M =
[[ 85 150 185 135 150 174 200  97 168  93  77 178 101  64 128  96]
 [104 155 127 141 101 165 144 107 140 114 140 169 122  89 162 109]
 [106 154 125 140 100 164 141 108 138 115 142 167 123  91 162 109]
 [155 104  80 117 108  87  68 146  93 149 160  84 143 171 121 147]
 [110 152 118 139  97 159 133 110 134 118 148 162 125  97 163 113]
 [ 94 157 151 140 118 175 170 101 153 104 116 178 113  75 153 101]
 [173  80  74 105 124  52  49 162  78 159 151  47 146 202  92 162]
 [ 94 157 151 140 118 175 169 101 153 104 116 178 113  75 153 101]
 [146 116  84 123 102 102  78 139 100 143 162 100 140 157 132 140]
 [110 152 118 139  97 159 134 110 133 119 148 162 126  97 162 113]
 [114 149 113 138  95 154 126 113 129 121 152 157 128 103 161 115]
 [ 85 151 185 134 149 174 200  97 168  94  77 178 101  65 129  96]
 [102 156 133 141 104 168 150 105 143 112 135 172 120  85 161 107]
 [106 154 124 140  99 163 140 108 138 116 143 166 123  92 162 110]
 [ 83 145 202 130 167 171 214  97 174  89  55 175  95  63 113  95]]
M[0, -16] => 85
M[14, -1] => 95
M[5] => [94, 157, 151, 140, 118, 175, 170, 101, 153, 104, 116, 178, 113, 75, 153, 101]
M[-13, -12] => 100
M[4, -1] => 113
M[-8] => [94, 157, 151, 140, 118, 175, 169, 101, 153, 104, 116, 178, 113, 75, 153, 101]
M[2, 11] => 167
M[-1, -10] => 214
M[-4, -16] => 85
M[-5] => [114, 149, 113, 138, 95, 154, 126, 113, 129, 121, 152, 157, 128, 103, 161, 115]
M[1, -10] => 144
M[2, -6] => 142
M[-9, 14] => 92
M[:, 3] => [135, 141, 140, 117, 139, 140, 105, 140, 123, 139, 138, 134, 141, 140, 130]
M[11, -11] => 174
M[-7, 13] => 157
M[-5, -14] => 113
M[-7, 0] => 146
M[-5, -15] => 149
M[-8, -2] => 153
M[12, 10] => 135
M[:, 10] => [77, 140, 142, 160, 148, 116, 151, 116, 162, 148, 152, 77, 135, 143, 55]
M[-1] => [83, 145, 202, 130, 167, 171, 214, 97, 174, 89, 55, 175, 95, 63, 113, 95]
M[0, 2] => 185
M[:, 2] => [185, 127, 125, 80, 118, 151, 74, 151, 84, 118, 113, 185, 133, 124, 202]
M[-5, 9] => 121
M[-3, -3] => 85
M[-15, 8] => 168
M[0] => [85, 150, 185, 135, 150, 174, 200, 97, 168, 93, 77, 178, 101, 64, 128, 96]
M[:, 13] => [64, 89, 91, 171, 97, 75, 202, 75, 157, 97, 103, 65, 85, 92, 63]
M[10, -1] => 115
M[-5, 0] => 114
M[:, -10] => [200, 144, 141, 68, 133, 170, 49, 169, 78, 134, 126, 200, 150, 140, 214]
M[4, -10] => 133
M[-15, 9] => 93
M[4, 14] => 163
M[-2, -9] => 108
M[-9, 7] => 162
M[3, -10] => 68

X = ((61, 25, 69, 57, 44, 66, 66, 47, 19, 51), (59, 27, 71, 59, 30, 69, 62, 45, 17, 44), (58, 26, 69, 57, 42, 65, 66, 44, 19, 50), (63, 26, 71, 58, 45, 64, 67, 47, 17, 47), (52, 51, 38, 8, 49, 33, 68, 53, 78, 55), (35, 29, 3, 56, 48, 59, 64, 18, 21, 63), (57, 29, 70, 58, 36, 66, 59, 46, 21, 43))
X[0,0] -> 61
X[4,2] -> 38
X[2,8] -> 19
X[4,4] -> 49
X[6] -> [57, 29, 70, 58, 36, 66, 59, 46, 21, 43]
X[2] -> [58, 26, 69, 57, 42, 65, 66, 44, 19, 50]
X[:, 1] -> [25, 27, 26, 26, 51, 29, 29]
X[5,7] -> 18
X[:, 7] -> [47, 45, 44, 47, 53, 18, 46]
X[5,6] -> 64
X[3,0] -> 63
X[3] -> [63, 26, 71, 58, 45, 64, 67, 47, 17, 47]
X[2,3] -> 57
X[4] -> [52, 51, 38, 8, 49, 33, 68, 53, 78, 55]
X[:, 5] -> [66, 69, 65, 64, 33, 59, 66]
X[6,5] -> 66
X[2,7] -> 44
X[5,2] -> 3
X[5,9] -> 63
X[2,1] -> 26
X[2,6] -> 66
X[3,9] -> 47
X[5] -> [35, 29, 3, 56, 48, 59, 64, 18, 21, 63]
X[0,2] -> 69
X[:, 8] -> [19, 17, 19, 17, 78, 21, 21]
X[3,7] -> 47
X[1,2] -> 71
